Here is a tiny trained network, its code and every weight. The questions are about switching its units off for an input and a class, where a switched-off unit gives its printed mean instead of its output.

import numpy as np


def w(rows, s, z=0):
    codes = np.array(rows[::2]) - 128.0
    scale = np.full(codes.shape[1], s)
    scale[-1] = z or s
    return codes * scale


def f(y):
    return np.maximum(y, 0)


def log_softmax(a):
    a = a - a.max(-1, keepdims=True)
    return a - np.log(np.exp(a).sum(-1, keepdims=True))


def net(x, mask):
    res = np.array(x, float).reshape(1, 6) / 4 @ E
    y = f(res @ A[0][:, :-1].T + A[0][:, -1])
    res = res + np.where(mask, y, B[0][:, -1]) @ B[0][:, :-1]
    return log_softmax(res[-1] @ U[:, :-1].T + U[:, -1])


A, B = {}, {}
E = w([
[102,26,82,82,104,86,147,213],'x0',
[129,128,127,128,131,127,128,127],'x1',
[85,135,196,131,255,57,86,160],'x2',
[55,132,41,63,216,136,90,57],'x3',
[131,99,158,86,153,117,237,66],'x4',
[234,68,148,84,107,84,49,66],'x5',
],0.0093)
A[0] = w([
[203,58,185,58,123,73,30,19,46],'neuron 0',
[177,79,90,252,128,139,61,217,245],'neuron 1',
[142,83,160,85,160,104,191,42,233],'neuron 2',
[43,171,168,126,148,129,230,134,96],'neuron 3',
[42,204,188,113,146,145,146,169,17],'neuron 4',
[95,129,99,193,190,175,165,156,3],'neuron 5',
[148,236,198,150,148,215,121,27,40],'neuron 6',
[172,125,50,153,199,110,125,95,72],'neuron 7',
[92,180,27,36,185,127,118,77,26],'neuron 8',
[20,103,85,175,134,179,143,202,71],'neuron 9',
[196,147,1,87,62,230,193,104,110],'neuron 10',
[149,127,144,127,221,64,117,167,85],'neuron 11',
[156,139,193,184,79,115,186,191,144],'neuron 12',
[100,187,153,128,153,89,109,193,118],'neuron 13',
[122,162,66,114,75,190,181,126,25],'neuron 14',
[114,64,104,109,125,43,208,117,164],'neuron 15',
[81,81,111,199,16,202,76,80,79],'neuron 16',
[99,215,191,106,140,190,91,29,17],'neuron 17',
[55,1,49,17,126,116,134,207,45],'neuron 18',
[67,150,46,68,120,125,92,115,175],'neuron 19',
[99,119,234,158,165,112,114,149,95],'neuron 20',
[95,117,166,163,203,95,103,141,82],'neuron 21',
[111,179,147,79,180,74,127,172,36],'neuron 22',
[53,246,82,211,99,148,155,126,55],'neuron 23',
[105,126,16,206,155,116,50,126,146],'neuron 24',
[97,116,117,170,161,134,239,118,131],'neuron 25',
[174,112,207,189,97,101,160,182,6],'neuron 26',
[23,104,106,44,153,170,105,73,33],'neuron 27',
[94,220,117,126,137,119,115,12,122],'neuron 28',
[184,107,157,158,201,202,188,78,138],'neuron 29',
],0.0087,0.0059)
B[0] = w([
[223,124,46,25,61,180,142,55,247],'neuron 0',
[142,200,219,81,183,91,118,153,255],'neuron 1',
[127,207,171,122,215,57,98,88,245],'neuron 2',
[146,156,78,48,90,121,105,107,221],'neuron 3',
[140,90,96,96,109,149,93,100,185],'neuron 4',
[227,104,80,86,76,136,151,103,162],'neuron 5',
[174,32,150,162,243,194,180,245,219],'neuron 6',
[90,121,102,147,31,99,164,111,161],'neuron 7',
[105,165,101,200,18,103,218,144,212],'neuron 8',
[202,115,76,25,119,159,87,85,201],'neuron 9',
[59,72,136,197,171,31,14,74,250],'neuron 10',
[66,78,96,174,89,97,76,55,202],'neuron 11',
[84,172,167,145,44,179,215,147,253],'neuron 12',
[135,106,174,146,139,61,38,81,189],'neuron 13',
[94,33,127,180,145,74,103,44,179],'neuron 14',
[152,210,209,129,244,117,111,156,219],'neuron 15',
[86,100,122,148,190,62,106,62,199],'neuron 16',
[158,24,124,91,232,163,149,189,188],'neuron 17',
[193,36,185,159,187,253,149,248,246],'neuron 18',
[82,224,178,176,37,143,183,128,215],'neuron 19',
[42,64,138,155,36,115,111,126,195],'neuron 20',
[64,99,82,175,101,64,84,101,197],'neuron 21',
[67,48,92,188,149,54,77,127,174],'neuron 22',
[198,114,81,53,53,122,46,145,208],'neuron 23',
[143,245,192,109,192,77,98,181,200],'neuron 24',
[194,160,124,64,155,110,32,101,208],'neuron 25',
[112,135,48,219,29,151,227,145,206],'neuron 26',
[97,156,117,186,27,177,217,138,201],'neuron 27',
[101,123,203,128,112,182,201,216,206],'neuron 28',
[134,207,191,102,167,83,91,120,193],'neuron 29',
],0.0069,0.0096)
U = w([
[159,22,140,146,175,182,172,246,82],'0',
[85,49,89,187,129,68,103,98,30],'1',
[207,119,55,43,80,141,126,125,37],'2',
[114,176,124,183,66,138,228,165,17],'3',
[126,161,155,109,151,124,134,158,255],'4',
[145,227,170,113,178,92,120,167,60],'5',
],0.011,0.01)

Each question gives the input, the list of numbers given to net, and the class t.
The units are the neurons (one row each of A and B). Each row of codes is followed by its name. A weight is (code - 128) times the scale printed after its matrix; where a second scale follows, it is the last column's (A, B and U).
mask holds one flag per neuron, in row order. A switched-off neuron (its flag False) gives its mean, the last column of its row in B, instead of its output. The means were averaged over made-up inputs and are rounded, as every weight is.
A unit's drop is (log p(t) with every unit on - log p(t) with that unit switched off) / (log p(t) with every unit on - log p(t) with every unit switched off).
The circuit of an input: a set's keep is (log p(t) with only the set's units on - log p(t) with every unit switched off) / (log p(t) with every unit on - log p(t) with every unit switched off). Starting from the 12 units with the biggest drops (on a tie, the unit counted first), units are removed one at a time, each time the one whose removal leaves the highest keep (on an exact tie, the one counted first), for as long as the keep stays at least 0.8.
circuit, biggest first: the units of the circuit, biggest drop first
most important unit: the unit with the biggest drop
top k neurons: the k neurons with the biggest drops, biggest first
drop of u: that unit's drop, to one decimal
input [-8,-1,-8,-8,-2,5], class 0: circuit, biggest first => (neuron 6)
input [-1,1,-7,3,-7,4], class 1: top 3 neurons => (neuron 10; neuron 16; neuron 15)
input [3,2,0,1,-8,-8], class 2: top 3 neurons => (neuron 9; neuron 23; neuron 5)
input [-6,6,-4,7,-1,2], class 3: top 4 neurons => (neuron 8; neuron 19; neuron 18; neuron 27)
input [4,4,2,4,3,2], class 0: top 3 neurons => (neuron 18; neuron 1; neuron 29)
input [-6,4,7,4,2,6], class 1: top 2 neurons => (neuron 11; neuron 18)
input [-6,1,1,-4,-6,2], class 0: top 2 neurons => (neuron 6; neuron 2)
input [8,8,-1,8,-6,-6], class 0: top 4 neurons => (neuron 18; neuron 9; neuron 12; neuron 26)
input [3,5,1,-7,5,7], class 2: top 2 neurons => (neuron 0; neuron 19)
input [5,-3,-4,-4,6,-2], class 5: circuit, biggest first => (neuron 15; neuron 25)
input [-3,4,-3,-2,5,-5], class 2: top 2 neurons => (neuron 23; neuron 3)
input [-1,5,-7,7,-4,-7], class 1: top 2 neurons => (neuron 10; neuron 14)
input [7,2,-6,3,-6,-2], class 0: top 2 neurons => (neuron 18; neuron 2)
input [-4,-4,-6,6,7,-8], class 2: top 3 neurons => (neuron 23; neuron 3; neuron 25)
input [7,1,-6,4,4,-8], class 2: most important unit => neuron 9
input [-4,6,-3,6,-4,4], class 3: top 2 neurons => (neuron 8; neuron 19)
input [7,-6,1,8,-4,7], class 3: top 3 neurons => (neuron 19; neuron 8; neuron 27)
input [5,4,-3,3,7,-2], class 5: circuit, biggest first => (neuron 15; neuron 2)
input [-6,5,0,0,-5,4], class 0: circuit, biggest first => (neuron 6; neuron 17)
input [4,-8,-8,0,-3,-1], class 1: circuit, biggest first => (neuron 10)
input [6,5,-3,-2,-2,-7], class 2: drop of neuron 28 => 0.1
input [-3,3,-4,5,-8,-2], class 5: drop of neuron 24 => 1.2
input [-4,-4,8,-1,-4,-8], class 1: drop of neuron 21 => 0.3
input [8,1,2,8,5,0], class 0: drop of neuron 26 => 0.2
